Below are the code and all the weights of a small trained network. Each question names an input and a class and asks about switching units off, where a switched-off unit gives its printed mean instead of its output.

import numpy as np


def w(rows, s, z=0):
    codes = np.array(rows[::2]) - 128.0
    scale = np.full(codes.shape[1], s)
    scale[-1] = z or s
    return codes * scale


def f(y):
    return y / 2 * (1 + np.tanh(0.7978845608 * (y + 0.044715 * y**3)))


def log_softmax(a):
    a = a - a.max(-1, keepdims=True)
    return a - np.log(np.exp(a).sum(-1, keepdims=True))


def net(x, mask):
    res = np.array(x, float).reshape(1, 8) / 4 @ E
    y = f(res @ A[0][:, :-1].T + A[0][:, -1])
    res = res + np.where(mask, y, B[0][:, -1]) @ B[0][:, :-1]
    return log_softmax(res[-1] @ U[:, :-1].T + U[:, -1])


A, B = {}, {}
E = w([
[130,117,75,107,75,158,146,181,86,139],'x0',
[119,125,146,60,105,112,85,187,107,109],'x1',
[100,206,103,215,100,156,146,100,95,186],'x2',
[177,48,25,120,153,156,148,81,204,169],'x3',
[90,134,114,103,159,126,109,154,148,11],'x4',
[79,106,190,100,149,68,74,100,189,52],'x5',
[173,71,95,137,114,72,202,115,146,167],'x6',
[105,143,178,177,200,120,108,71,142,75],'x7',
],0.012)
A[0] = w([
[186,126,209,59,107,118,125,127,154,121,1],'N0',
[123,75,129,155,171,77,136,90,249,66,210],'N1',
[138,232,158,110,103,105,89,99,124,77,145],'N2',
[76,255,220,118,124,170,119,132,86,80,195],'N3',
[109,114,239,61,139,78,118,184,170,62,214],'N4',
[136,97,201,93,110,123,115,157,115,106,62],'N5',
],0.0096,0.003)
B[0] = w([
[103,150,194,110,122,90,182,66,130,196,158],'N0',
[150,124,113,91,195,130,164,57,201,55,214],'N1',
[42,130,223,147,136,135,80,182,140,158,192],'N2',
[47,198,142,224,220,222,144,186,11,91,248],'N3',
[113,49,185,69,53,70,45,148,76,107,232],'N4',
[168,88,109,142,92,108,116,158,90,142,166],'N5',
],0.011,0.019)
U = w([
[189,132,9,147,59,190,220,146,45,254,254],'0',
[109,41,173,61,66,44,88,129,70,86,26],'1',
[124,71,112,124,184,87,168,55,220,47,115],'2',
[28,173,167,191,171,113,95,171,57,41,121],'3',
],0.008,0.0045)

Each question gives the input, the list of numbers given to net, and the class t.
The units are the neurons (one row each of A and B). Each row of codes is followed by its name. A weight is (code - 128) times the scale printed after its matrix; where a second scale follows, it is the last column's (A, B and U).
mask holds one flag per neuron, in row order. A switched-off neuron (its flag False) gives its mean, the last column of its row in B, instead of its output. The means were averaged over made-up inputs and are rounded, as every weight is.
A unit's drop is (log p(t) with every unit on - log p(t) with that unit switched off) / (log p(t) with every unit on - log p(t) with every unit switched off).
The circuit of an input: a set's keep is (log p(t) with only the set's units on - log p(t) with every unit switched off) / (log p(t) with every unit on - log p(t) with every unit switched off). Starting from all 6 units, units are removed one at a time, each time the one whose removal leaves the highest keep (on an exact tie, the one counted first), for as long as the keep stays at least 0.8.
units of the circuit, in order: the units of the circuit, biggest drop first
top k neurons: the k neurons with the biggest drops, biggest first
drop of u: that unit's drop, to one decimal
input [-1,0,-7,-3,6,-1,2,7], class 1: units of the circuit, in order : (N4)
input [-3,-4,-4,-1,1,-6,-3,-3], class 0: units of the circuit, in order : (N4, N3)
input [-2,0,0,2,-8,5,7,-8], class 0: top 2 neurons : (N4, N1)
input [-1,-6,0,5,-4,3,-4,-8], class 0: top 2 neurons : (N1, N4)
input [-3,5,-4,-5,2,3,2,5], class 1: top 3 neurons : (N4, N5, N0)
input [-1,-5,4,3,7,-4,0,0], class 2: top 2 neurons : (N3, N5)
input [4,-5,8,-3,-6,0,-3,-4], class 0: top 3 neurons : (N2, N4, N1)
input [7,5,-3,-7,8,6,5,-7], class 1: drop of N4 : 0.3
input [-3,-7,-8,-6,-7,7,2,6], class 1: drop of N4 : 1.5
input [4,-6,-6,0,-5,2,-7,-5], class 0: drop of N4 : 0.6
